[-1.17 -0.17  0.20 -0.11  0.52  0.22  1.04  5.88 -0.07 -1.27 -1.63  0.68
 -0.76 -0.06  0.20  1.86  0.62  0.48 -1.21 -2.17  1.57 -1.00  0.64 -0.30
  0.92  0.99 -1.04 -0.23 -0.60 -0.80  0.77] : Q970/<32>
[-1.08  0.76  1.07  0.65 -1.44  1.47  0.59  6.77  0.18 -4.09 -1.86  0.59
 -1.51 -0.82  0.04  0.45 -0.01  2.42  0.56  0.09  0.37 -0.80  0.58 -0.58
  0.62 -0.81 -1.88 -1.97 -1.78  0.10 -0.08] : Q970/<32>
[ 1.11 -0.46  1.78 -0.26 -0.02 -0.29  1.91  6.82 -0.84 -6.12 -0.71  0.10
 -2.75 -1.55  0.05  1.57 -0.54 -0.05 -1.55  1.80  1.65 -0.01  0.15 -1.84
  1.10  0.67 -0.44  0.26  0.32 -1.67 -0.65] : Q685/<31>
[-1.73  0.38  2.67  0.84  0.62 -0.40  2.56  3.05  1.12 -3.12 -2.18  0.34
  0.11  0.06  1.88  0.52  0.02  0.79 -1.70 -1.00  1.35 -1.89  0.67  0.68
 -0.08 -1.04 -0.40 -1.21 -2.07 -2.97 -0.82] : Q371/<30>
[-0.79  1.43  2.69  1.03 -3.71 -0.29  5.69  6.36 -1.46 -4.78 -2.08  1.73
 -1.70  0.00 -0.46  2.43 -1.82  1.35 -1.82 -1.05  2.58 -2.55 -0.24 -0.99
  0.72 -2.57 -0.89 -0.69 -1.92 -4.13 -0.22] : Q371/<30>
[ 0.60 -0.50  1.01  2.01  0.03 -0.73  2.64  3.44 -0.19 -3.58 -1.57  0.24
 -0.14 -0.75  0.90  0.87 -0.55  0.59 -0.42 -0.52  0.35 -2.95  1.60  0.28
  1.44 -1.34 -0.67 -0.22 -1.37 -2.65 -1.49] : Q371/<21>
[ 0.38  0.20 -1.37  2.02 -0.38 -0.18 -1.36  1.86  0.08 -2.29 -0.72  0.60
 -7.64  0.40  1.01  1.48 -0.66  0.63 -1.95  3.41  0.64 -2.29  0.48  0.57
  0.90 -0.63 -0.68 -0.18 -1.10 -2.05 -0.62] : Q27/<17>
[ 0.17  0.91  1.88  0.86  0.39 -0.01 -0.30  3.64 -0.85 -4.36 -1.94  0.02
 -2.32 -0.91  1.59  1.66  0.22  1.12 -2.82 -0.34 -0.10 -0.31 -1.57 -0.29
  0.67 -0.99  0.18 -0.99 -1.20  0.17 -0.73] : Q27/<36>
[ 0.37  0.26  1.06  1.10  2.00 -0.83  3.30  0.20 -0.60 -3.11 -2.10  1.26
 -0.42 -1.60  1.21 -0.61 -0.56  4.57 -1.31 -1.57  0.25 -1.65  0.74 -0.12
 -0.29  0.11  0.00 -0.90 -2.30 -1.37 -1.35] : Q371/<21>
[ 0.45 -1.33 -1.11 -1.37 -2.90  0.89 -0.74  1.74 -1.15  1.34  0.53  0.44
 -0.91  0.46 -2.57  1.44 -0.38 -1.50  0.68 -0.81  1.36  2.03 -0.09 -0.88
  0.78 -1.02 -0.94  1.30  3.91 -1.20  1.76] : Q685/<40>
[ 0.06  0.70 -1.14  0.13  0.45 -0.57 -1.10  1.95 -1.21 -2.58 -2.12 -0.02
 -1.29  0.27  2.54  1.92 -0.90  0.62 -2.61 -0.86  0.92 -1.86  0.11 -0.06
  0.86 -0.73  3.56 -1.37 -0.27 -1.53 -1.54] : Q27/<36>
[ 1.23  0.37  1.05 -1.53  0.76 -1.00  0.27  2.30  1.18 -5.06 -1.32 -0.83
 -1.72  0.67  2.50  0.69 -0.64  0.97 -4.00  2.22  0.06  1.30 -0.60 -0.80
 -0.56 -0.22 -2.07 -1.94 -1.56  1.26 -0.31] : Q27/<36>
[-1.52  0.51  1.23  0.46 -1.52  0.06  1.48  7.64 -0.14 -4.44 -0.34  0.73
 -2.32 -0.70 -0.75  2.34 -1.25  0.97 -1.10  1.18  2.33  1.32  1.08 -2.07
  2.36 -1.22 -0.02 -1.50  0.82 -2.75  1.06] : Q685/<40>
[ 0.85  0.31  0.48  1.10  0.96 -1.29  1.49  7.64 -0.35 -7.64 -2.10 -0.15
 -2.61 -0.70  0.59  0.34 -1.25  1.87 -1.11  3.35  0.87  1.70 -0.07 -2.54
  1.61 -1.22 -0.15 -2.05 -0.90 -0.24 -0.15] : Q685/<40>
[-1.46  0.27 -0.32  0.38  0.50 -0.37 -0.73  3.32  0.72 -1.80 -0.77 -0.75
 -1.44  0.01 -0.02 -0.31 -0.78 -0.50  0.23  0.08  0.10  0.45  0.65 -0.45
  1.07 -1.52 -0.28 -0.04  0.25  0.73 -0.33] : Q685/<31>
[-1.31  1.26  1.30  1.03 -1.40  0.66 -0.16  5.78 -0.07 -1.37 -1.17  0.17
 -2.98 -0.67  0.71  0.35  0.03  1.93 -0.31 -0.71  1.58 -0.74  0.45 -0.39
  0.83 -0.58 -1.03 -0.90 -1.05 -1.03  0.54] : Q970/<32>
[-1.68  0.41  0.41  0.97  0.66 -0.50  0.03  6.78 -0.27 -2.20 -2.93  0.47
 -1.60  1.22 -0.91  0.96 -1.47 -1.19 -0.97 -0.89  1.86 -1.41  1.52 -0.14
  0.00 -1.57 -0.28  0.46 -1.56 -0.36 -0.25] : Q970/<26>
[ 1.00  1.44  1.14  0.58 -0.22 -0.60 -0.31  0.84  0.40 -2.37  0.02  0.41
 -1.07 -0.67  1.80  1.93 -0.23 -0.24 -1.61 -0.01  0.94 -0.73 -0.75  1.96
 -0.46 -1.45 -0.63 -2.27  0.94 -0.06 -0.48] : Q27/<36>
[-0.49  1.46  2.18  2.50 -0.36 -0.26 -0.27  2.95 -0.91 -5.14 -1.18 -0.68
 -2.39 -0.56  2.00 -0.62 -0.36  0.71 -1.74  1.32  0.49 -1.17  0.72 -0.10
  0.61 -0.06 -0.31 -1.05 -1.24 -1.86 -0.92] : Q27/<36>
[-0.55  0.23  1.57  0.87  1.03  0.59 -0.46  0.93 -0.99 -0.89 -1.24 -0.26
  0.25  0.31  1.80  0.31  0.34  1.93 -1.50 -1.09  1.26 -1.46 -0.99  1.13
 -0.21 -0.38 -0.46 -0.07 -0.51  1.25 -0.26] : Q27/<17>
[-0.63  0.42  0.96  1.64 -0.56  0.39 -0.18  4.03  0.55 -3.90 -1.65  0.31
 -1.54  0.00  1.11  1.93 -0.89  1.53 -1.99  2.07  0.87 -2.00  1.08 -0.72
  0.46 -0.86  0.13 -1.34 -0.54 -2.04 -0.51] : Q27/<36>
[-0.24 -0.01  1.64  1.39 -0.88  0.12  1.60  0.83 -1.46 -0.81 -0.70  1.11
 -0.32 -0.94  0.45  0.70 -0.60  0.10  0.38 -1.18  0.32 -2.10  0.24 -0.29
 -0.82 -0.71 -0.25  0.27 -0.42 -1.67 -2.21] : Q371/<30>
